[  30 -179   39   42   52  231    5 -224 -104   75   15  105  -86  270
 -155 -172   -7 -113  -41 -108 -249 -161  -62  -38 -117  -31  106  -22
  -53  -50   57  -83   -2 -230 -189 -122  109  -25   24 -210  -79]	<62>
[   4  275    1  -37  160 -240  127   26  136 -115   89  130   32 -160
  262   17   87   85  201   20  -27  153  143   29  -37 -188  -80  -32
  -95 -228  -68   90  -90 -107   50 -221   78  196 -148   88  -57]	<79>
[ 144  146 -310   80  270  144   56 -280  110 -137   25  189  -29  255
 -168 -107   44 -174   93  111  -91 -137  -30    2 -101  102  139 -120
   47  -99  -49 -142  100   -7  -89 -266  103  125   63 -114  -87]	<62>
[ -51  119  -65  -57 -152 -156   61   66  323   -1  170  205  123 -307
  -38  272  -93   11   92    5  163  111  237   50  216   51 -221  124
 -137   87 -109 -104  128  343  -92  -45 -252  174   56   55   17]	<67>
[  95  -85  233  -98  -93  -89  116 -140  -15  116  140 -215   76    5
  154  -64  -38   90  250 -376  -57  182   -4  -24 -184 -256 -103  139
   58  -39  -67  147 -108 -196  -81    2   91  123 -165 -133    0]	<61>
[  58 -201  -95  -39 -223  -34 -109  459   58   67  -67 -378   28 -224
  108 -440 -161   15  127 -150 -189  162  175 -133  107 -232  -78   73
  -59  149   89  282  109  102  161  359  215   51   14   44  151]	<61>
[ 276   73  213 -104   34   16  326 -137 -376  148 -139 -389  215  122
  181  -68   -8   13  257 -301   79   44 -192  179 -210 -140  -55  115
  301   42   47  335 -180 -297  -93   87   39  188 -148 -217 -119]	<68>
[-147   47  117   82  -83   23 -166    7  190   -9   44  124  -76  -65
 -229   96  -86  -87  -81  -55 -250 -103   37  -66  288 -208  -15   78
 -322  -36 -145 -108   54  138  -38  -10  112   59   85   32  -75]	<62>
[  83  -79 -406    5   -4   62  -42  292   84 -115  -47  -22   12  -64
   69 -440  -46  -60   87  130  -83   29  175  -82  -10   25   41  -69
  -21   22  117   80  156  105   99   70  143   31  112   71  105]	<79>
[-142  449    0   27  -21 -176  115  180  -18 -257 -108  233  173 -263
   98  307   98    9  -15  170  169 -101  -10  150  312 -152  -49  107
 -205 -191 -100   71 -106  209  111  -93  -42  181  134  315 -175]	<81>
[  34  215 -124 -139    6   35  201 -129  129 -218   68  264  108  -41
  -94  364  -25  -97   61  157  223 -145 -127  189   33  -35  -74  141
  -79 -165  -90 -209  -97  154 -144 -191 -141   78  139   58  -91]	<70>
[ -56  129 -155   68  -36 -155   95  220  181   -7   -8  215  102 -255
   36   78   44  -14    8   64   27  106  314   -6  224  115  -98  -34
  -76   95   80  109  190  260   48  -58 -200  211   28   37  -27]	<63>
[ -87  153 -109  -93  -31 -229  159   78  265  -78  193  407  112 -295
  197  226   21  107  110   94  220  175  312  100   49   84 -185   50
 -127  -68  -54 -101   62  169 -100 -246 -259  143    6  117   11]	<67>
[  12   55 -299  131   14   -2  -10  -69  361  -29  117  255   38  -27
 -224   41  -10 -133   30   34  -46   42  258 -101  148  219  -17  -67
  -45  133  -36 -108  319  359  -36 -145 -146  194   93  -84    3]	<79>
[ 150  -75  -51 -141   -4 -154   81  306  169  143   25 -243   13 -239
  221 -245 -150   64  246 -106 -116  294  267    9  -33 -152 -181    5
   29  111   74  224   75  -42   16  132   61  140 -174 -100  126]	<62>
[-121 -198   38 -139 -248   -2  -66  359  -84  -58   16   -8    7 -202
  234 -269  -94  108   13  -31  -54   25   77   -9    8 -279  -64  153
 -241 -120   49   54 -113  -92    8  132  167 -125   95  200   87]	<67>
[-168 -189 -130  108  -65  -23  -77   27  152   18  158  396  -28   -4
   51 -184   51   55  -50  -67 -111  103  359 -124   -7  128   52  -55
 -156   15   14  -87  230   63  -82 -219  -37   10   86   16   39]	<79>
[ -58  439   14   80   63 -278   -1  158  107 -137  -50    8  115 -260
  140   98   46   58  146    3   17   81  114   49  279 -229  -48   45
 -140 -100 -200  167    0  169  168  -33  130  272   -3  244 -114]	<81>
[  86 -179   38    6  -62   46  235 -184 -122   31   36    4  168  249
  116  -73   85   27  112 -334   24  153   17    0 -281   13   69   66
  205   26   48  174   54  -89  -79 -167  -23   84  -10 -188  -29]	<68>
[  94  155  168 -248   37 -197  256  -57   20    8  139   -7  101 -175
  312  154  -43  143  289  -99  163  164   18  199 -167 -229 -207  144
    6 -173  -90   37 -229 -219 -150 -130  -38  131 -175   -3  -27]	<62>
[ 124 -139   -9   78  -31   84  198 -128   87  173    2  -14   61  110
 -204   44   28 -165   16 -207 -174   56  101  -99  -13  128  -45  -44
  128  191  199  153  170   61  -74  -35 -198  199  -90 -378  -51]	<63>
[  43   45 -121  241  221  141   86 -330 -227   87  -73  284   45  338
  -91 -182  173  -91  -33  -72  -85 -147   95   10  -83  305  222 -163
  139   58   50   16  179 -142 -158 -283  -28  151   63 -185 -190]	<81>
[  16   42   43  180  189  154    1 -318 -379    3  -87  104   -4  370
   19 -305  162  -31   11 -141 -165 -210 -109   -2 -158  -21  268  -77
   48 -143  -30   48  -52 -360  -97 -208  258   54   46  -57 -199]	<81>
[-131  214  -19   90   50 -256    3  132  147  -96   54  213   44 -190
  202   -7  104  100   83  -29  -55  159  264  -35  127 -124  -14  -24
 -161 -119  -94  113   65   70  106 -178   67  186  -28  173  -55]	<63>
[  -3   11 -154  149   35  167   37 -225 -233 -104  -60  206  123  306
  -39 -165  114  -50  -17  -76   58 -163  -50   33  -92  133  233    8
   77  -36  -61  -26   94   -9  -86 -194   87   38  222   24 -128]	<68>
[ 152 -140 -300   69  120  228  -13 -272   52  -23   77   90  -30  326
 -162 -315  -16 -136   95  -54 -122  -82   19  -73 -207  141  159  -79
  100   20  -12 -132  173  -40 -142 -166  127   33   95 -181    6]	<62>
[-179  -37  254   43 -102    0  137 -135 -115   48   57  351   44   13
    0  216  122   15 -123 -130  -52  -80   45   16   39  -33  -22   71
 -164 -108   68  -14  -83 -123 -153 -210 -165   49    8  -57 -157]	<63>
[ 127  425  -68  -96  143  -89  173 -140   81 -268   39  -10  106  -67
   61  177   37  -58  242  102  110  -71 -199  107  -18 -246  -70   76
  -38 -296 -149  -11 -223  -10   36 -139  109  201  -34  111 -120]	<79>
[  37 -244   76   94  131  305  -62 -279 -208  128  -40   64 -164  415
 -181 -323   -1 -130  -73 -158 -390 -219  -99  -56 -167  -63  215  -75
  -40  -57   62  -68    2 -379 -211 -130  247  -68   18 -265 -105]	<70>
[ 243 -139 -139  -28  -69    7  198 -159  196  124  126 -177  143   68
  -78  -48  -53  -78  244 -285   17  214  119  -76 -158  104  -95   36
  259  214   56  129  193  143  -70    5 -140  223  -87 -309   64]	<61>
[ 109   13 -292  -58 -167   36  168  178  -76 -106  -85  -38  268  -79
   75  -72  -38  -23  108    8  297   17   46  114   18  124  -26  127
  149  128   46  116  112  273   11   94 -116   96  211   86   28]	<68>
[ 125   25 -294  190  143  194   48 -245 -187  -90  -99   85  127  397
  -67 -302  104 -103   60  -85    8 -108  -27    5 -151  203  277  -74
  207   44  -51   43  198   22  -42 -184  145  101  190  -65  -99]	<68>
[ 169 -100  120  -39   -6   19  225 -288  108  179  140  -69   60  106
  -90   93  -16  -74  169 -295 -101  125   31  -44 -163   -2 -118   31
  136   80   61   75   28  -89 -162  -97 -142  194 -184 -370  -36]	<79>
[ 110 -195 -214   26  -77  147   21  253 -348  120 -196 -152  102   26
  131 -537  -40   -3   39  -42    0  -59  122   33  -43  130   83  -16
  141  188  201  218  119  -97  -29  207   79    8  129  -20   27]	<81>
[  13 -141 -317  133   42  118 -126  124  272   54  -15  142  -92   45
 -248 -234  -91 -161  -61   50 -267   -3  277 -111  158  150   76 -120
  -85  194   59  -53  367  238  -30  -22   33   72  120 -129   51]	<70>
[  13  -94 -173  118 -207  -24   37   76  284   76   37   30  160  -77
 -212   83  -58  -97   15 -189    4  156  263 -101  211  174  -58   59
   51  324    5   96  377  490   19   57 -209  210  119 -127   38]	<81>
[ -10  132 -139   -6  130 -125  -70   -9  127  -16  104  179   -6  -74
  147 -147  -53   99  173    9   35   81  231   93    8  -20   15   -2
  -79  -42 -212 -109  106   -5 -110 -165  128   99   44  124    0]	<70>
[  83   27 -172   27   92   80  -51  -46   88   57   -7   51  -25   49
 -142 -124 -108  -90   69   10  -75  -76   97   63   79   54   42  -12
  -16   98  -80  -97  160   67 -138  -28   68   91   90  -71  -26]	<70>
[-114   39  112 -175  -56 -113  112  123   42 -110   74  220   20 -157
  211  153  -24  107   45    8   57   47   46  153  -13 -258  -81  148
 -205 -220  -62  -51 -160  -92  -95 -154   24  -18   26  144  -25]	<70>
[  26  181   81 -184   74 -190  278  100  129  -70   64  141   52 -219
  234  227   17   54  146   58   42  138   85  142  -45 -191 -191   48
  -89 -198   47   71 -168 -109  -47 -179 -103  140 -158   -8  -43]	<62>
[ -13   49  196 -190    3 -143  146  -66   25  -14  140   89   36  -80
  240  130  -39  141  182 -146   66  120   20  158 -136 -272 -101  156
  -84 -193 -136  -30 -180 -202 -159 -173   53   45  -82   33  -32]	<70>
[  69  197 -223   65  246  117   61 -351    5  -87   63  352    5  200
 -124    4   55 -106   62  137   53 -206   -5  106  -65  185  110  -75
    2 -108 -106 -250   53  -53 -216 -322   -9  105  103  -46 -139]	<62>
[  67  319 -145 -209   49 -220  188  147  220 -160   70  109  132 -310
  192  247  -82   63  234  150  281  107   96  244   74 -120 -186  129
  -50 -110 -141  -46  -62  162  -49  -97  -86  169   19  173    0]	<70>
[ 128  -65   87 -166  -88 -206  332   12  120  170  163  -30  163 -199
  249  112  -10  109  256 -237  132  334  240   54 -168   12 -260   76
  151   90  113  188    3  -50 -114  -65 -280  212 -224 -205   49]	<61>

[ 156  -23 -125  342  -73 -207  -46 -223  208  231 -134 -338  308    8
   76  141 -106 -334  130   43   74   -6 -140 -105  256   29  -91  319
  -23  262  -94 -187    5   39  129  -94   40 -199  -87 -162 -257]	<74>
[ -44   47  141  206  -12  100 -253  266  323  218  -56 -226 -147 -109
 -101 -104   91   79  -66  -54 -117  -49   -6  -36  -66   37    2   61
  -42  -19  -83  -19   73  -56  -54   55   27  279   55  226   66]	<86>
[ -35   18   89  225  292  127  187  -98  -62  -30 -137  299  124 -140
   25 -163  116  -15   15 -104  133   97  309   84 -175   28  343  209
  182  -56  297 -133   12  158  147 -224  -77 -296 -396  297 -147]	<93>
[-111 -225 -133  379   30   44  -45 -155  164  145  -59 -151  130   85
   10  118 -113 -159  -22  125  -70  120   72  -45   60   67 -270  156
  248 -133 -167  -69  222 -128  135 -167  -41  -55  130  -86 -516]	<89>
[  69 -114 -134  149   76  230  -98   95  443   78  -41 -398   90 -193
   77  106   80 -156   23  -10 -172  -78 -105 -181 -165   87  146  454
  152  281 -130 -185 -246   20    8    3  -29  211 -112  212 -228]	<74>
[-114   17 -181  315  285   27  145  -12   86   77    2   86   36   34
   13  -16  -97  -80  -83   53    3  172  267   67  -60  270  -70   61
  201 -216  159 -108   97   -2  296 -231 -108 -179 -200  106 -455]	<89>
[  99 -155 -147  276  -52 -271 -163   20  242  176  -67 -328   37  -67
   20  109 -181 -140  157    5  -82  -45 -130    7  216   24 -182    0
  -60   32 -133  -66  196  -84   50  -31  106   15  273 -241  -82]	<86>
[  99    1 -136  200  164   26  221 -310 -236   26 -462  178  200  -79
  154 -159 -237   54  -69 -165  384  -29  345  304 -258   -9  289  254
 -176   56  387  -70  -34  183  186 -161 -130 -382 -634  346 -155]	<94>
[  37   61    5  -10   33   42  -17 -156  -55 -121 -311 -102  -27  -25
  124  -49  -97  -15 -116 -174  219  -24  105  106 -266   17  220  195
 -156  265  136  -42  -23  177  -43   24  -72  -43 -330  309   17]	<74>
[ 140 -180 -223  -33  166 -303   42 -230   33 -134  -31 -179   76 -374
  286   51 -237 -200  225 -121   81 -205  -85   31  -43  -19  215  107
 -144  264  132 -161   22  224   14  108  168 -206   -4 -197   54]	<94>
[-223  406  448  -64  218 -293 -177  157   24  -61  286  134 -422 -128
  -27 -319   98   60  -64  -90   71   18   63  -40   63  120   97 -462
 -193 -123  225  -27  367  212  -98  240  145   20  100   40  433]	<89>
[ 177 -151 -255   94 -241 -210 -219 -155  220   35 -258 -624   82   49
  137  289 -252 -268   61  -54   21  -83 -275  -54   71   19 -178  245
 -171  437 -272  -63   28   -8  -65   62   55  107  151 -161 -124]	<74>
[ -13  -51   27  357  223   35  138 -105    5  115 -124  211  185 -108
    2 -130   25  -40   63  -29   90   82  253   89  -17   12  168  169
  159 -139  211 -127   91   58  192 -238  -47 -297 -257  146 -223]	<90>
[-175    9 -138  351  133   57   84 -109   -5  220  -80   54  123    1
  -11   10  -41 -162 -151   16   61  112  259   40  -87  209 -194  194
  161 -157   53  -71  147   38  286 -203   -4 -236 -213   73 -516]	<89>
[  23 -257 -359   -2   10  180  -25   47   36 -130 -371 -246  -72 -114
  103  184 -147  -21 -118 -228  -20  -49  118  172 -475  116   57  300
   15  203  -50   26  -59   34   26  -89  -30  132 -102  256 -231]	<90>
[ -19   77  390   34 -119  117 -274  -79   98  -54 -251 -166 -158   81
    2 -182   36  153 -112  -82  143  -12  -16  -19 -119 -181  181   26
 -162  169  -31   23  151   28 -289  160  -99  240  -48  353  260]	<94>
[ -30 -101  -95  184 -196 -138 -216   59  122   80 -152 -338  -41   90
  -70  258    9 -242   -7  -97  -85   84  -98  -45   47  100 -295  101
   70  158 -292   20  244  -54    4 -112  115   74  305 -155 -183]	<86>
[ -92   39 -244  157  378    7  123  244  201   80  163   18  -41 -334
   36    7   63 -152    5  -89 -152   -4  175    3 -186  341   85  144
  179  -78  168 -167  -71  139  284 -123   99 -110 -160   78 -266]	<83>
[ -94   45  -17  -11   41  -82 -136   -4  -49  -77 -220 -102 -311   34
   75 -128 -302  188 -200 -120  152  -28  150  236 -228   76  -48 -220
 -291  -70  114   95  253   28  -55  134  -50  130  -28  205   87]	<89>
[ -87  256  481  171   95 -343 -249   27  143  322  235   25 -120 -388
   -3 -418   58   44  110  -22   86 -237  -60  -75  267 -133  105 -259
 -330 -121  167  -94  316  180  -91  323  288  -68   94  -96  479]	<86>
[   8 -202 -146  130 -117   96 -120  -55   88    6 -276 -282   51  -26
   33  197   -9 -158  -42 -127  -20    2  -10   -6 -195   19  -59  319
   88  230 -191  -14   57    6  -16  -96   25   70   40   82 -234]	<93>
[  32  -27 -116  140 -115  244 -236  238  337  275 -231 -438  -27 -218
  -23   52   70  -24 -142 -147 -105 -177  -43  -49 -297   87    9  411
  -92  246 -163  -32 -173    6   -9   64   55  327 -139  327  -92]	<93>
[-195  134  501  -34  257  220 -102   89   37 -111   44  251 -255 -290
    1 -416  237  236  -95 -143   59  -64  209    1 -309 -108  455  -57
   -6  -87  246  -38  121  197 -193  168    9  106 -180  463  344]	<90>
[  41  -92 -204  263   16 -171 -231  263  483  259  119 -468  -76 -143
  -11  124 -112 -132  100   56 -266  -75 -186 -101  166  169 -242   13
   -6   -6 -202  -98   83 -130   81   38  117  232  326 -186 -136]	<83>
[ -33   39  418  -13   44   -4 -211  -89   44  -89 -105   -2 -189 -150
   64 -305    1  196    0  -98  141 -111   20   23  -99 -226  310 -113
 -204   51  123  -10  204  109 -273  232    5  126   -9  252  408]	<93>
[ -64  -92 -135  165  145  -92   30 -160  -59  -36 -183    8  -70   26
  108  -72 -322   65  -77  -22  141   37  206  214 -113   70  -51  -94
  -86 -153  150    2  235    1   98  -42  -77 -111  -82   75 -185]	<89>
[ -43  -25 -311 -155   26  -97   62   -9 -333 -304 -427  -10 -222    4
   96  160 -194  -55 -193 -388  199   58  249  340 -486  222   26   29
 -148  201  136  109  142  202   74 -126   28 -118 -168  187  -65]	<86>
[ 164  -71 -321   45 -228 -193  -14 -359 -217 -174 -629 -331   69  326
  157  259 -416 -161 -120 -193  345   90   33  259 -143   58 -119  191
 -264  405  -32   49  105   63   19 -128 -131 -150 -204   68 -204]	<74>
[-203   13 -115   47  -53  166 -359  398  488  238  162 -553 -271 -228
  -49  137  114 -131 -208  -41 -340 -137 -151 -223 -238  277 -287  180
   37  115 -343  -19   -7  -28  -22  200  176  509  249   91 -182]	<89>
[   4   37 -199  104   32 -142   19  -95 -239   17 -454   12 -139   51
   85 -111 -417  170 -196 -202  311  -23  296  428 -256   96  -37 -110
 -377  -75  252  102  206   65  120  -36  -67 -131 -284  231  -25]	<83>
[ -78  -72  154  136   12  122 -186   55  194  108  -52 -142  -48 -216
   -6  -82  113   -6  -21  -75  -62  -93    4  -73 -139  -60   90  165
   33   57  -74  -48   86   45  -88   72   85  140   38  163   19]	<90>
[ -53  -81  -99  166   16  125 -244  350  453  225   59 -396 -115 -258
  -51   81  109  -84  -29  -55 -291 -114  -99 -131 -136  152  -86  216
   81   75 -215  -71  -42  -45   14   56  127  335  166   94 -120]	<86>
[-116   46  -53   56   54   17 -325  426  521  186  229 -473 -309 -251
  -27   31   43  -43  -77  -15 -324 -139 -167 -175  -92  233 -156   -3
  -35   36 -206  -56   22  -36  -37  223  149  464  282   39   10]	<89>
[  93 -120  -90  183   36  132 -182  191  516  165   29 -443   50 -246
   32   94  101 -138   97    0 -243 -117 -180 -212  -47   61   92  358
  115  229 -179 -170 -177  -29  -18   33   44  272   58   98 -113]	<94>
[ 283 -241 -252  231  -85 -133 -217   31  599    5  -75 -711   85  105
   99  284 -222 -195  230  130 -221    8 -376 -169  263   30  -76  200
   49  318 -301 -174  -90 -206  -69   -8 -109  300  296 -153 -164]	<74>
[  37 -140  -68  216  -39   49 -190  153  328  152  -87 -327   -3 -125
  -24   85   24  -77   44  -42 -158  -52  -84  -67  -33   36  -36  198
   61   99 -170  -65   27  -68   -9  -29   47  196  135   54 -104]	<90>
[ -49  158  523   23  -91 -161 -337  -13  -17  -44 -196  -19 -354   82
  -34 -360 -112  331  -73 -102  211  -36   24  146   36 -229  128 -405
 -390  -76  102  116  422    3 -325  254  -31  207  131  227  567]	<86>
[-102   89 -113   40  210 -115 -121  272  288   95  202 -216 -235 -291
   48  -33  -43  -65  -33  -58 -159 -107  -10  -46  -99  260  -40  -64
  -65  -21   39  -87   51   88   87  138  150  147   86    2   -6]	<89>
[ -22  222 -145  218  427 -295  230  161    4   40  130  244  -33 -165
    8  -81  -16 -142   88 -101   39  127  254  124   60  347  115 -117
   61 -168  383 -165   92  182  360 -230   63 -388 -230  -34 -112]	<83>
[   3  -29  -70   22   99  127  -83  145  156   40 -136 -161  -90 -307
   61  -49   31   10  -60 -189  -27 -150   68   39 -326   70  205  231
  -71  158   62  -58  -90  130   -3   59   67  125 -169  279   31]	<93>

[  43 -469  237 -202 -119 -229    5 -361    2  307   94  -20  125   63
   88   51  -66  -91  236  -85  -35   40 -332  363  -98 -320   19  158
   33  -27  309    1 -270   29  181  258    7  -50   22 -313  209]	(78)
[ -22   67   36  197   24 -101 -155    4  166   16  100  191  199  175
 -178 -229   24  257 -319  265  103   14  -29 -243  107  134   55  -81
  123 -208 -237   -4  136  -28   56 -256   61 -312 -136  382  357]	(81)
[ 176   35  -19 -101   36  -57   53   77   33 -300  -54 -125 -151  386
 -361 -186  107  534 -151  -21  152  218   12  -46   71  263   90 -313
  325  167 -201  337  179  -50  -56  -51 -285   -3 -196  248  180]	(79)
[ 164 -136  154   30   87 -133   46 -202  -17  159  324   86  221  207
 -161 -135   -9  180  -22  185   99   -1   48 -179   41 -123  104 -105
  125  -94 -121    8  -78 -154  179 -122  148 -336  -37  154  204]	(76)
[ -49  -80 -149  168  -70 -119 -175  217  243 -203 -287 -120   21  256
 -167   12  -60  380 -245  -69   76  136 -199  116  -91  227   56 -118
  193  106 -139  249  180   15   48  -11 -313  243 -135  138  184]	(78)
[  23 -129  -75  319  128   -6   10  -55  268  130   70  345  168  102
   12  -83   56  244  -96  235  -45  -12  -89  -94  -81  -27   -2   90
  109  -51  -82   14  187  -44  285 -169  240 -185  -26  226  134]	(68)
[-235  -32 -271 -101   84   96  -16   82  161 -212 -150  220 -238 -195
  127   25   30 -111 -315 -122  -60  267 -258  363 -144  254 -152  180
    9  -82   67  -57  132  183  129  110 -233  257 -167 -100   -2]	(78)
[ -39  -13 -202  198   92  -81  -46   80  244 -253 -168   67  -79  228
 -186   25   42  453 -191    0   -4  105  -83   28  -29  255   37  -59
  116   76 -134  231  261  -10  206 -150  -31    9 -159  197   63]	(78)
[ -37 -414  333 -288 -179 -209  -15 -272  -34  251   31  -98  146   90
   46  -45  -83 -139   62 -103   10   28 -311  320  -66 -248   41   26
   40  -68  277  -83 -368   53   71  236 -146   24  -23 -256  274]	(69)
[-291  173   56 -355   53  253 -143   96  -20  -55   -4  219 -107 -392
  107  -39    8 -541 -508  -65   31  174  -97  270   68  137 -194  174
 -169 -279  -18 -315   -4  252  -34   51 -133  241 -130  -33  -58]	(69)
[   8 -281  380 -404 -168 -219  -82 -321 -150  148   28 -241   37   99
  -89  102  -88 -162  173 -251   17  -22 -201  324   84 -257   59   24
  -70  -33  230   -8 -345   28   67  240  -55   29   22 -321  120]	(68)
[-184  -38 -218 -194   74  -46  140   35   60 -434 -140   44 -332   93
  -81 -146   64  193 -342 -158   -9  278 -165  206 -106  407  -11 -150
  141  -28   37   20  -16   71   81   45 -417  115 -279  -18  136]	(81)
[   6  217 -338  344  -61    0 -342  228  226 -243 -309   43 -129  102
 -108   78  -24  233  -27 -159  -30   -6 -172  -31   20  221  -25   92
  133    8 -262  188  399  -34   22   76 -145  234  110   91  122]	(78)
[  65  413 -203  256  151  230 -223  213   80  -60  161  334   50 -101
  -89 -161   39  -43 -311  185   97   18  127 -355  124  168  -74   48
  100 -232 -470 -106  363  -73   -9 -154   68  -68   65  358   94]	(76)
[ 149   14  250  -15  111  -50 -101 -174    8  141  201   52  168  148
 -256   66   32  150    3  130   74  -72  140  -96  212 -149   67   -3
  -65  -24 -149  119  104  -69  201 -210  411 -266  -22  196  -51]	(78)
[ -47 -311  364 -174  -64 -163  -10 -330   16  337  198  132  246   40
   32 -125  -15 -121  -41  130   11  -23 -192  124   30 -249   23   78
  -20 -201  185 -166 -266   54  140    8  145 -270  -61  -39  287]	(74)
[  86   94 -285  420   42   27  -50  141  252 -178 -175  236  -90  236
  -69 -181   87  412  -19   37  -68  -35 -102 -221  -77  200   37  -71
  280   37 -215  111  314 -128  109  -22  -67   24   71  229  209]	(73)
[  43  345   15 -109   44  187 -147  220  -66 -294 -147  -78 -190   76
 -250  -24   37   12 -199 -190   64  -11  145  -91  167  193   19 -187
   31   36 -292   42  163  -45  -62    4 -127  280   34  134 -135]	(74)
[ -52   63   93 -102   62  -31   -2  153   64 -283  -99 -108  -16  284
 -328 -139   32  343 -445   23  139  123   82  -50   76  290  108 -347
  108   45 -198  130   45   -5   30 -216 -191   47 -269  304   69]	(73)
[  34  -97  237  -79  -71 -245  -74 -434  -35  145  176  140   30  141
 -100 -136   55   63  189   33  -55 -123 -145  -59  194 -144   58   87
   -6 -239  101  -77 -130  -39  123    6  241 -477   29  -27  353]	(81)
[-140  282 -293  -36    0   75 -158  -23  -79 -326 -132  110 -393 -177
   50   84  -23 -287   60 -409 -163  -68 -122   44   57  165  -89  171
  -76 -207  -69 -217   32  -44   80  263 -155  207  202 -280  -15]	(73)
[  57  -61    0  165   22   61 -205 -244   67  437  254  419  182 -287
  255   70  -38 -415  229   84 -107 -129 -190   34   -2 -364 -134  476
  -87 -279   20 -244   66  -15  215  158  382 -144  283 -157  100]	(78)
[ 374   42  256  -80   54   93   72  -24  -12   78  124   92    9  316
 -265 -329  200  362   38  202  137   67  110 -182  136  -37   82 -254
  311  149 -175  244  200  -83  -86  -47   72 -148  -39  329  139]	(76)
[-141 -126 -215  -17  -77 -122  -43  -27  123 -271 -295  -30 -264   97
    9   61  -18  133   11 -316 -116   91 -325  286 -117  177  -17   55
   92   29  119   66    3   40  129  224 -309  240  -27 -222  137]	(68)
[ -11  -56 -140  -41   91  -14  145  159  105 -335 -116  -13 -150  261
 -177 -196   58  389 -341  -20   79  240  -48   42 -126  338   69 -307
  263  113 -108  149   65  -30   65  -47 -374  142 -250  172  116]	(81)
[ 118  122 -258 -226  163  287  128  140 -119 -224   91  109 -308 -145
   36  -68   47 -183 -105 -197   43  270   -3  131 -123  142 -117  -16
  200   48 -140  -38   98  -32   -5  273 -361  368   33 -135 -127]	(79)
[ -28  510 -246  150  175  322 -125  161  154 -344 -197  411 -390  -73
 -108 -106  245  118 -157  -28 -117  -18   76 -164  209  329 -130  102
   16  -64 -274   20  543   62   38 -117  190   39   37  288 -120]	(69)
[  72  238 -200  273  104  151  -67  131  212 -120  -29  405 -101   80
  -66 -308  180  272 -196  207   -3   62  -33 -243   48  245  -48  -12
  240  -91 -261   41  408  -12    3 -116   28 -124  -31  372  222]	(81)
[  83  411   16  195  160  287 -201  113   57   43  114  357   50  -94
 -101 -102   98 -100 -171  165   14 -145  202 -343  220   13  -60   71
  -32 -171 -378 -130  335  -60   61 -189  349  -85  142  342  -77]	(74)
[ -84  365 -198 -253  157  299  -71  216  -28 -309   62  207 -269 -220
  -87 -142  101 -168 -496  -28  125  321   32   53  111  361 -180   29
   84 -163 -276  -73  269  148 -126   -9 -278  161 -170  172   -7]	(79)
[ 147  260 -211  179   80  350 -176  360  215  -74 -192  279 -131  -60
   -6 -110  137   82 -167   70   40  147  -47   17  -20  164 -130   69
  216  115 -278  173  548   70  -83   70  -72  357   48  253  -66]	(78)
[ 389  183  147  221   40  338 -176   45  113  385   76  411  101  -33
   36 -172  185  -43  256  227   -8 -129   26 -189  121 -292  -91  182
  179   53 -210   76  446  -42  -44   89  402   15  308  239   -7]	(68)
[ 128  450  187 -137  110  174 -162  118  -92 -177   90   49  -72  114
 -383 -184  130  105 -298   91  164    1  291 -290  358  186   35 -224
   25  -80 -399   65  253  -32 -114 -231  120 -111  -76  410  -30]	(81)
[ -62 -268  375 -389  -57 -142  -96 -283 -205  278  254 -179  240 -102
   -8  197 -205 -457  -14 -162   71  -33  -81  269   37 -347   29   89
 -207 -176  133 -219 -453  -10  178  146   39   33   40 -323  -10]	(68)
[-122 -254   66 -568   67  -77  213 -106 -117 -187  150 -112 -133   14
  -89  -95  -13  -42 -387 -113  148  424 -144  395  -94  176  -26 -140
  108  -42  130  -14 -271  128   40   97 -464   79 -367 -135  120]	(79)
[-296 -252  324 -594   33 -104   86 -184 -162   -5  177 -122   73 -110
  -42   19 -116 -363 -472 -102  104  193  -79  372   -5    4    5  -85
 -192 -214  187 -273 -490  141  142  -10 -200   38 -304 -179   16]	(74)
[  70   49 -407  417   25   72  -77  212  297 -227 -317  182 -183  167
    3  -27   59  371   51 -105 -109   27 -195  -24 -163  200  -21   33
  272  150 -160  194  388  -78  130  112 -157  273  111   83   84]	(68)
[  -4   40 -143  159   -9 -171  -68  114  106 -335 -154 -133  -54  366
 -287  -84  -34  459 -193  -91   60   34  -34 -141   -1  285  143 -280
  197   35 -220  167   71 -135   84  -88 -262   24 -103  178  213]	(81)
[-337  -63 -234 -164  103   50  -38  -44   95 -131   -8  250 -163 -332
  194  107  -44 -339 -339 -133  -81  219 -255  383 -121  167 -176  292
 -141 -244  116 -233  -23  187  219   92 -136  151 -149 -208  -15]	(78)
[ 244  313 -293  196  210  317  -20  144   74 -213 -101  255 -331    2
  -73   60  163  139  186 -128 -104  -19  113  -98   32   90  -72   76
  116  176 -256  172  488 -115  146   87  177  234  211   74 -303]	(78)
[ -41   69 -126 -132   54  165  -11 -186 -132   43  126  299 -230 -335
  262   21   -6 -552  183 -251 -176  -58 -146  123  -48 -135 -145  301
  -82 -241   88 -370 -109  -32  147  352   21  128  269 -382  -43]	(73)
